Here is a tiny trained network, its code and every weight. The questions are about switching its units off for an input and a class, where a switched-off unit gives its printed mean instead of its output.

import numpy as np


def w(rows, s, z=0):
    codes = np.array(rows[::2]) - 128.0
    scale = np.full(codes.shape[1], s)
    scale[-1] = z or s
    return codes * scale


def norm(h):
    return h / np.sqrt((h * h).mean(-1, keepdims=True) + 1e-5)


def f(y):
    return y / 2 * (1 + np.tanh(0.7978845608 * (y + 0.044715 * y**3)))


def log_softmax(a):
    a = a - a.max(-1, keepdims=True)
    return a - np.log(np.exp(a).sum(-1, keepdims=True))


def net(x, mask):
    res = np.array(x, float).reshape(1, 8) / 4 @ E
    u = 0
    for l in range(2):
        y = f(norm(res) @ A[l][:, :-1].T + A[l][:, -1])
        res = res + np.where(mask[u : u + 11], y, B[l][:, -1]) @ B[l][:, :-1]
        u += 11
    return log_softmax(norm(res)[-1] @ U[:, :-1].T + U[:, -1])


A, B = {}, {}
E = w([
[127,124,127,124],'x0',
[129,126,127,125],'x1',
[129,126,129,128],'x2',
[175,65,118,187],'x3',
[128,127,127,124],'x4',
[122,181,34,160],'x5',
[129,130,127,131],'x6',
[2,108,122,141],'x7',
],0.0047)
A[0] = w([
[160,104,179,205,148],'L0N1',
[97,106,100,172,2],'L0N2',
[94,62,255,167,68],'L0N3',
[119,102,85,114,71],'L0N4',
[150,165,174,9,109],'L0N5',
[150,156,202,29,128],'L0N6',
[33,109,173,115,54],'L0N7',
[89,100,35,154,67],'L0N8',
[122,168,230,56,128],'L0N9',
[18,156,186,150,124],'L0N10',
[181,155,26,111,67],'L0N11',
],0.0051,0.0025)
B[0] = w([
[104,69,106,58,191],'L0N1',
[93,147,141,160,83],'L0N2',
[156,106,33,61,229],'L0N3',
[129,136,132,169,94],'L0N4',
[78,193,180,214,218],'L0N5',
[114,199,212,231,234],'L0N6',
[120,141,146,56,184],'L0N7',
[144,162,200,179,167],'L0N8',
[137,162,190,186,237],'L0N9',
[99,101,160,2,255],'L0N10',
[176,128,114,96,171],'L0N11',
],0.0042,0.0015)
A[1] = w([
[34,161,82,206,118],'L1N1',
[26,168,127,140,105],'L1N2',
[110,153,153,192,90],'L1N3',
[181,83,161,125,103],'L1N4',
[128,134,122,148,87],'L1N5',
[176,208,121,73,96],'L1N6',
[190,244,160,158,165],'L1N7',
[187,141,35,192,1],'L1N8',
[119,129,113,168,97],'L1N9',
[87,105,79,254,54],'L1N10',
[101,246,78,97,50],'L1N11',
],0.0084,0.0035)
B[1] = w([
[253,173,177,99,199],'L1N1',
[243,149,123,131,208],'L1N2',
[145,113,162,155,131],'L1N3',
[178,111,71,147,153],'L1N4',
[135,124,135,105,114],'L1N5',
[12,142,146,122,165],'L1N6',
[43,56,121,183,254],'L1N7',
[128,199,117,197,176],'L1N8',
[124,134,151,109,121],'L1N9',
[131,201,206,84,155],'L1N10',
[63,105,16,64,189],'L1N11',
],0.006,0.0042)
U = w([
[65,112,243,226,195],'0',
[245,31,122,173,130],'1',
[61,147,227,15,4],'2',
[96,1,114,68,230],'3',
[6,162,32,168,175],'4',
[199,173,34,250,2],'5',
[162,215,49,37,192],'6',
[237,224,205,142,93],'7',
],0.013,0.00095)

Each question gives the input, the list of numbers given to net, and the class t.
The units are the neurons (one row each of A and B). Each row of codes is followed by its name. A weight is (code - 128) times the scale printed after its matrix; where a second scale follows, it is the last column's (A, B and U).
mask holds one flag per neuron, layer by layer. A switched-off neuron (its flag False) gives its mean, the last column of its row in B, instead of its output. The means were averaged over made-up inputs and are rounded, as every weight is.
A unit's drop is (log p(t) with every unit on - log p(t) with that unit switched off) / (log p(t) with every unit on - log p(t) with every unit switched off).
The circuit of an input: a set's keep is (log p(t) with only the set's units on - log p(t) with every unit switched off) / (log p(t) with every unit on - log p(t) with every unit switched off). Starting from the 12 units with the biggest drops (on a tie, the unit counted first), units are removed one at a time, each time the one whose removal leaves the highest keep (on an exact tie, the one counted first), for as long as the keep stays at least 0.8.
units of the circuit, in order: the units of the circuit, biggest drop first
most important unit: the unit with the biggest drop
k most important neurons: the k neurons with the biggest drops, biggest first
k most important neurons of layer l: the k neurons of layer l with the biggest drops, biggest first
drop of u: that unit's drop, to one decimal
input [8,1,2,2,-6,1,8,7], class 7: units of the circuit, in order	L1N1
input [4,8,6,-2,6,1,-3,1], class 6: units of the circuit, in order	L1N2; L1N11
input [-1,8,3,0,-5,8,0,-6], class 4: units of the circuit, in order	L1N6; L1N7
input [7,5,-5,1,-4,8,-2,7], class 7: units of the circuit, in order	L1N1; L1N10
input [-5,2,3,-2,2,8,6,1], class 6: units of the circuit, in order	L1N1; L1N11
input [0,-6,-2,-7,-1,-2,-4,0], class 0: 2 most important neurons	L0N6; L0N9
input [3,6,-4,5,-1,8,-8,3], class 7: units of the circuit, in order	L1N10; L1N1
input [0,-4,4,-4,-2,-7,4,0], class 0: 3 most important neurons	L0N6; L0N9; L0N5
input [-3,-1,6,-6,-4,1,8,-1], class 4: 3 most important neurons of layer 1	L1N11; L1N7; L1N10
input [0,-7,-7,-8,7,7,-7,3], class 6: 2 most important neurons	L1N1; L1N2
input [7,-8,-4,-2,0,8,-8,4], class 6: 2 most important neurons of layer 1	L1N11; L1N1
input [-4,1,-7,-7,3,5,5,5], class 6: 2 most important neurons	L1N2; L1N1
input [1,7,2,-8,-8,3,-3,-1], class 4: 2 most important neurons of layer 1	L1N7; L1N11
input [7,-4,-7,-6,-8,2,5,6], class 6: 2 most important neurons	L1N2; L1N7
input [-4,-4,2,-6,-6,7,-1,-2], class 4: 2 most important neurons	L1N7; L1N6
input [3,-3,-7,-2,8,0,7,8], class 2: most important unit	L0N10
input [7,2,-8,1,-3,-3,-1,5], class 3: 3 most important neurons	L1N10; L0N3; L1N1
input [-1,-6,-7,-7,-7,1,4,-1], class 4: 2 most important neurons	L1N11; L1N7
input [1,7,3,4,-6,0,-3,3], class 3: 3 most important neurons	L0N6; L0N5; L1N2
input [0,3,5,2,-3,-7,-7,2], class 3: units of the circuit, in order	L0N3
input [4,0,-2,-1,7,6,-2,2], class 6: 2 most important neurons	L1N11; L1N1
input [1,0,-6,-7,6,4,2,-1], class 4: 2 most important neurons of layer 1	L1N7; L1N6
input [-2,1,1,6,3,2,-4,4], class 7: drop of L1N10	0.1
input [1,-2,-2,6,-1,-7,4,7], class 3: drop of L0N3	0.1
input [-7,-1,-4,3,-1,-8,-2,4], class 3: drop of L0N3	0.3
input [7,-8,8,4,-6,1,4,2], class 7: 2 most important neurons of layer 1	L1N10; L1N7
